Here is a tiny trained network, its code and every weight. The questions are about switching its units off for an input and a target symbol, where a switched-off unit gives its printed mean instead of its output.

import numpy as np


def w(rows, s, z=0):
    codes = np.array(rows[::2]) - 128.0
    scale = np.full(codes.shape[1], s)
    scale[-1] = z or s
    return codes * scale


def norm(h):
    return h / np.sqrt((h * h).mean(-1, keepdims=True) + 1e-5)


def f(y):
    return np.maximum(y, 0)


def softmax(a):
    e = np.exp(a - a.max(-1, keepdims=True))
    return e / e.sum(-1, keepdims=True)


def log_softmax(a):
    a = a - a.max(-1, keepdims=True)
    return a - np.log(np.exp(a).sum(-1, keepdims=True))


def net(x, mask):
    ids = ['βγηθμξτ'.index(c) for c in x.split()]
    T = len(ids)
    res = E[ids] + P[:T]
    u = 0
    for l in range(2):
        q, k, v = (norm(res) @ M[l].T for M in (Q, K, V))
        z = softmax(np.where(np.tri(T) > 0, q @ k.T / 2**0.5, -1e9)) @ v
        res = res + np.where(mask[u], z, O[l][:, -1]) @ O[l][:, :-1]
        u += 1
        y = f(norm(res) @ A[l][:, :-1].T + A[l][:, -1])
        res = res + np.where(mask[u : u + 8], y, B[l][:, -1]) @ B[l][:, :-1]
        u += 8
    return log_softmax(norm(res)[-1] @ U[:, :-1].T + U[:, -1])


Q, K, V, O, A, B = {}, {}, {}, {}, {}, {}
E = w([
[200,30,94,97,175,125,104,135],'β',
[177,126,130,182,198,178,161,128],'γ',
[146,26,57,105,168,112,84,138],'η',
[203,72,225,132,104,204,107,100],'θ',
[110,163,145,135,86,168,158,96],'μ',
[65,209,126,85,214,123,200,1],'ξ',
[100,151,197,111,95,199,112,109],'τ',
],0.014)
P = w([
[163,128,114,84,97,142,98,94],'0',
[177,111,171,175,173,92,134,74],'1',
[95,114,98,141,112,158,154,168],'2',
[113,159,109,44,128,143,244,137],'3',
[160,122,142,183,162,57,152,99],'4',
[62,106,79,130,88,150,134,172],'5',
[118,166,112,46,127,135,244,143],'6',
[163,120,146,175,147,72,156,103],'7',
],0.011)
Q[0] = w([
[132,159,159,69,139,133,194,157],'L0H1',
[155,143,163,1,160,135,207,185],'L0H1',
],0.0079)
K[0] = w([
[146,203,67,123,70,135,93,61],'L0H1',
[248,194,86,27,202,239,1,86],'L0H1',
],0.0062)
V[0] = w([
[96,109,92,68,130,91,134,126],'L0H1',
[162,116,210,84,121,75,255,158],'L0H1',
],0.0065)
O[0] = w([
[133,207,121,130,151,180,142,77,1],'L0H1',
[134,76,132,111,255,230,181,88,161],'L0H1',
],0.0094,0.0007)
A[0] = w([
[140,178,161,194,157,87,81,106,32],'L0N1',
[128,111,75,111,154,220,53,245,141],'L0N2',
[1,135,71,192,194,44,64,125,137],'L0N3',
[22,138,205,106,140,107,163,164,63],'L0N4',
[190,129,122,21,151,128,50,147,152],'L0N5',
[95,118,214,60,91,106,114,28,250],'L0N6',
[79,161,153,51,109,236,102,57,162],'L0N7',
[152,116,196,232,115,155,161,52,222],'L0N8',
],0.007,0.0015)
B[0] = w([
[167,144,131,114,134,166,51,98,139],'L0N1',
[131,154,95,148,78,141,79,104,195],'L0N2',
[87,163,103,145,67,146,2,141,140],'L0N3',
[125,97,80,161,179,171,103,114,170],'L0N4',
[45,212,170,135,164,160,188,126,219],'L0N5',
[136,100,109,167,134,75,162,152,225],'L0N6',
[149,105,92,91,173,117,102,147,233],'L0N7',
[84,147,145,117,132,128,86,79,255],'L0N8',
],0.0087,0.0058)
Q[1] = w([
[102,62,93,135,177,153,35,53],'L1H1',
[130,88,124,255,132,81,15,144],'L1H1',
],0.0085)
K[1] = w([
[86,79,93,164,197,98,173,51],'L1H1',
[57,3,84,198,205,166,168,160],'L1H1',
],0.0072)
V[1] = w([
[239,70,8,144,77,60,142,26],'L1H1',
[126,184,114,190,151,252,162,88],'L1H1',
],0.0039)
O[1] = w([
[252,49,83,152,26,1,122,119,255],'L1H1',
[47,77,219,132,74,71,204,38,221],'L1H1',
],0.0073,0.0015)
A[1] = w([
[94,114,187,149,234,113,51,101,120],'L1N1',
[41,166,124,77,95,176,111,179,154],'L1N2',
[98,132,171,203,125,2,211,96,88],'L1N3',
[199,165,81,106,231,110,177,78,127],'L1N4',
[69,135,93,168,130,62,108,15,96],'L1N5',
[238,93,97,137,117,49,92,139,143],'L1N6',
[148,108,177,131,203,30,124,184,2],'L1N7',
[128,95,156,87,161,59,165,215,138],'L1N8',
],0.0083,0.0051)
B[1] = w([
[124,194,106,73,138,107,160,184,248],'L1N1',
[162,175,152,147,172,149,127,71,200],'L1N2',
[179,140,110,209,91,217,88,127,202],'L1N3',
[133,96,146,124,104,97,51,139,253],'L1N4',
[103,99,134,118,104,131,162,164,233],'L1N5',
[150,132,72,130,152,132,182,105,225],'L1N6',
[90,6,251,138,107,108,40,81,151],'L1N7',
[107,167,140,162,54,128,136,175,170],'L1N8',
],0.012,0.0066)
U = w([
[146,132,210,139,204,108,217,2,201],'β',
[52,93,148,46,152,135,158,243,179],'γ',
[130,28,195,72,86,78,66,75,180],'η',
[106,220,130,127,32,71,34,106,71],'θ',
[68,113,169,205,57,147,169,197,101],'μ',
[170,188,136,167,229,176,45,193,2],'ξ',
[187,102,51,111,153,114,210,158,105],'τ',
],0.0086,0.0023)

Each question gives the input, a string of symbols that net reads in full, and the target symbol t.
The units are the heads (2 rows each of Q, K, V and O) and the neurons (one row each of A and B). Each row of codes is followed by its name. A weight is (code - 128) times the scale printed after its matrix; where a second scale follows, it is the last column's (O, A, B and U).
mask holds one flag per unit, layer by layer, with each layer's heads first. A switched-off unit (its flag False) gives its mean, the last column of its rows in O or B, instead of its output. The means were averaged over made-up inputs and are rounded, as every weight is.
A unit's drop is (log p(t) with every unit on - log p(t) with that unit switched off) / (log p(t) with every unit on - log p(t) with every unit switched off).
The circuit of an input: a set's keep is (log p(t) with only the set's units on - log p(t) with every unit switched off) / (log p(t) with every unit on - log p(t) with every unit switched off). Starting from the 12 units with the biggest drops (on a tie, the unit counted first), units are removed one at a time, each time the one whose removal leaves the highest keep (on an exact tie, the one counted first), for as long as the keep stays at least 0.8.
units of the circuit, in order: the units of the circuit, biggest drop first
most important unit: the unit with the biggest drop
top k neurons: the k neurons with the biggest drops, biggest first
top k neurons in layer l: the k neurons of layer l with the biggest drops, biggest first
input θ β γ β μ τ, target ξ: most important unit : L0N7
input β η τ β ξ τ μ, target β: units of the circuit, in order : L1N2, L1N1
input β μ θ, target η: top 4 neurons in layer 0 : L0N5, L0N8, L0N6, L0N2
input μ β τ μ β μ, target τ: units of the circuit, in order : L1H1, L0N7, L1N4, L0N5
input θ μ μ γ β β μ, target γ: top 2 neurons in layer 0 : L0N7, L0N8
input β η ξ γ γ μ η, target β: top 2 neurons in layer 1 : L1N2, L1N1
input β τ β, target ξ: units of the circuit, in order : L0N5, L1N5
input β ξ γ τ, target β: top 3 neurons : L0N5, L1N2, L1N1
input θ τ γ μ β, target η: top 2 neurons in layer 1 : L1N7, L1N4
input β β θ, target η: units of the circuit, in order : L1N3, L0N5
input θ τ η μ, target γ: units of the circuit, in order : L1N3, L1N6, L0N7
input β θ η, target θ: units of the circuit, in order : L0N3, L0N2
input β μ ξ, target γ: top 2 neurons : L1N5, L0N7
input β β β γ, target β: units of the circuit, in order : L1H1, L0N5, L0N7, L1N1
input τ θ μ β, target ξ: top 3 neurons in layer 0 : L0N5, L0N6, L0N7
input θ μ β β μ, target μ: units of the circuit, in order : L1N5
input μ β β τ ξ μ, target τ: top 2 neurons : L1N4, L0N7
input ξ μ θ β μ μ, target β: top 3 neurons in layer 1 : L1N2, L1N4, L1N1
input η μ τ τ β, target η: top 2 neurons : L1N7, L1N4
input ξ θ τ τ τ θ η, target η: top neuron : L1N4
input θ ξ θ β θ η γ, target γ: units of the circuit, in order : L1N2, L1N4
input γ μ τ ξ, target μ: top 2 neurons : L1N3, L0N6
input ξ ξ τ β β β ξ, target η: top 3 neurons : L1N4, L0N5, L0N7
input β μ η μ γ μ τ, target β: top 2 neurons in layer 0 : L0N5, L0N4
input μ β ξ, target γ: top 3 neurons in layer 0 : L0N3, L0N4, L0N7
input μ γ β τ τ, target γ: top 2 neurons : L1N1, L0N8
input γ β β τ, target μ: most important unit : L0H1
input β γ μ μ ξ, target θ: units of the circuit, in order : L1N4, L0N3
input η τ β μ, target θ: top 3 neurons in layer 1 : L1N6, L1N5, L1N1
